Below is a small trained network, with its code and all its weights. Each question gives an input and a class and asks what happens when units are switched off, that is, made to give their printed mean instead of their output.

import numpy as np


def w(rows, s, z=0):
    codes = np.array(rows[::2]) - 128.0
    scale = np.full(codes.shape[1], s)
    scale[-1] = z or s
    return codes * scale


def norm(h):
    return h / np.sqrt((h * h).mean(-1, keepdims=True) + 1e-5)


def f(y):
    return np.maximum(y, 0)


def log_softmax(a):
    a = a - a.max(-1, keepdims=True)
    return a - np.log(np.exp(a).sum(-1, keepdims=True))


def net(x, mask):
    res = np.array(x, float).reshape(1, 5) / 4 @ E
    u = 0
    for l in range(4):
        y = f(norm(res) @ A[l][:, :-1].T + A[l][:, -1])
        res = res + np.where(mask[u : u + 9], y, B[l][:, -1]) @ B[l][:, :-1]
        u += 9
    return log_softmax(norm(res)[-1] @ U[:, :-1].T + U[:, -1])


A, B = {}, {}
E = w([
[167,172,62,123],'x0',
[104,130,122,177],'x1',
[70,139,134,210],'x2',
[149,218,211,122],'x3',
[253,150,159,163],'x4',
],0.0066)
A[0] = w([
[86,131,152,103,6],'0.n1',
[136,204,82,213,49],'0.n2',
[168,194,151,163,170],'0.n3',
[202,170,90,170,135],'0.n4',
[128,159,90,85,139],'0.n5',
[91,89,160,118,102],'0.n6',
[208,170,2,55,236],'0.n7',
[193,71,185,188,103],'0.n8',
[85,159,72,146,102],'0.n9',
],0.0099,0.0019)
B[0] = w([
[133,99,218,242,152],'0.n1',
[185,149,10,117,184],'0.n2',
[126,169,149,40,201],'0.n3',
[70,177,229,220,202],'0.n4',
[221,117,116,97,164],'0.n5',
[117,255,245,242,170],'0.n6',
[232,129,128,169,254],'0.n7',
[137,95,99,131,199],'0.n8',
[44,210,179,73,172],'0.n9',
],0.0051,0.0061)
A[1] = w([
[254,142,188,129,194],'1.n1',
[84,157,156,91,73],'1.n2',
[106,172,125,132,5],'1.n3',
[145,146,201,168,69],'1.n4',
[158,120,140,146,213],'1.n5',
[141,68,144,162,111],'1.n6',
[95,118,176,86,69],'1.n7',
[45,91,138,113,167],'1.n8',
[96,227,176,181,197],'1.n9',
],0.0094,0.0024)
B[1] = w([
[106,73,146,63,254],'1.n1',
[119,129,164,203,153],'1.n2',
[158,125,81,150,137],'1.n3',
[71,118,205,39,184],'1.n4',
[186,46,73,77,173],'1.n5',
[107,82,71,169,151],'1.n6',
[35,215,112,205,151],'1.n7',
[132,174,255,110,173],'1.n8',
[107,181,89,50,235],'1.n9',
],0.0049,0.0082)
A[2] = w([
[181,174,203,169,83],'2.n1',
[78,71,156,121,180],'2.n2',
[176,149,139,123,5],'2.n3',
[198,128,199,128,90],'2.n4',
[54,202,100,197,148],'2.n5',
[128,87,93,233,122],'2.n6',
[185,103,208,2,202],'2.n7',
[206,178,148,131,169],'2.n8',
[187,196,162,129,237],'2.n9',
],0.0097,0.003)
B[2] = w([
[44,112,56,120,159],'2.n1',
[160,107,180,163,172],'2.n2',
[95,133,163,138,139],'2.n3',
[80,121,95,95,169],'2.n4',
[199,152,89,120,187],'2.n5',
[221,125,126,126,151],'2.n6',
[128,65,102,48,255],'2.n7',
[57,14,56,141,178],'2.n8',
[2,31,119,152,198],'2.n9',
],0.007,0.0093)
A[3] = w([
[2,128,185,152,33],'3.n1',
[172,143,118,74,2],'3.n2',
[140,187,187,98,66],'3.n3',
[108,195,98,136,93],'3.n4',
[197,55,118,118,246],'3.n5',
[184,66,218,117,122],'3.n6',
[83,139,208,135,160],'3.n7',
[169,196,123,41,91],'3.n8',
[86,72,158,159,70],'3.n9',
],0.0087,0.0014)
B[3] = w([
[86,104,184,253,254],'3.n1',
[52,62,108,155,148],'3.n2',
[106,170,201,239,156],'3.n3',
[187,141,64,105,161],'3.n4',
[213,71,208,127,248],'3.n5',
[164,174,102,124,198],'3.n6',
[91,159,167,185,211],'3.n7',
[131,2,133,80,156],'3.n8',
[163,112,208,70,183],'3.n9',
],0.0058,0.0051)
U = w([
[194,157,113,94,184],'0',
[176,76,67,109,220],'1',
[249,111,142,219,113],'2',
[101,117,86,135,131],'3',
[153,108,156,121,60],'4',
[160,176,6,91,5],'5',
[57,130,218,229,122],'6',
],0.012,0.0032)

Each question gives the input, the list of numbers given to net, and the class t.
The units are the neurons (one row each of A and B). Each row of codes is followed by its name. A weight is (code - 128) times the scale printed after its matrix; where a second scale follows, it is the last column's (A, B and U).
mask holds one flag per neuron, layer by layer. A switched-off neuron (its flag False) gives its mean, the last column of its row in B, instead of its output. The means were averaged over made-up inputs and are rounded, as every weight is.
A unit's drop is (log p(t) with every unit on - log p(t) with that unit switched off) / (log p(t) with every unit on - log p(t) with every unit switched off).
The circuit of an input: a set's keep is (log p(t) with only the set's units on - log p(t) with every unit switched off) / (log p(t) with every unit on - log p(t) with every unit switched off). Starting from the 12 units with the biggest drops (on a tie, the unit counted first), units are removed one at a time, each time the one whose removal leaves the highest keep (on an exact tie, the one counted first), for as long as the keep stays at least 0.8.
units of the circuit, in order: the units of the circuit, biggest drop first
top k neurons: the k neurons with the biggest drops, biggest first
top k neurons in layer l: the k neurons of layer l with the biggest drops, biggest first
drop when u is switched off: that unit's drop, to one decimal
input [-1,-2,-6,7,-6], class 6: units of the circuit, in order -> 1.n7, 1.n2, 0.n1
input [3,8,5,3,-2], class 5: units of the circuit, in order -> 0.n2, 2.n5
input [4,-3,7,-7,-1], class 2: units of the circuit, in order -> 1.n9, 2.n6, 2.n7
input [0,-2,8,-8,5], class 2: units of the circuit, in order -> 2.n7, 2.n6
input [-6,6,-1,-1,3], class 0: top 2 neurons in layer 0 -> 0.n4, 0.n6
input [2,-1,8,-5,4], class 2: units of the circuit, in order -> 2.n6
input [-4,-8,0,-4,-2], class 6: top 2 neurons -> 0.n7, 1.n8
input [-1,-5,3,-5,0], class 2: top 2 neurons in layer 2 -> 2.n9, 2.n6
input [-2,1,-3,-4,0], class 2: top 2 neurons in layer 1 -> 1.n9, 1.n6
input [4,-2,1,2,5], class 3: top 2 neurons -> 0.n4, 2.n9
input [6,7,3,-4,2], class 5: top 2 neurons -> 0.n9, 3.n1
input [6,8,5,5,-4], class 5: top 2 neurons -> 0.n2, 2.n5
input [6,-1,6,6,0], class 3: top 2 neurons in layer 2 -> 2.n9, 2.n8
input [8,-2,6,-8,-7], class 5: top neuron in layer 0 -> 0.n9
input [3,2,3,3,4], class 3: top 2 neurons -> 0.n4, 2.n9
input [1,-2,3,-3,-4], class 6: drop when 1.n8 is switched off -> 0.6
input [8,8,3,6,-3], class 5: drop when 2.n6 is switched off -> 0.0
input [0,7,-1,-1,-4], class 6: drop when 1.n8 is switched off -> 0.2
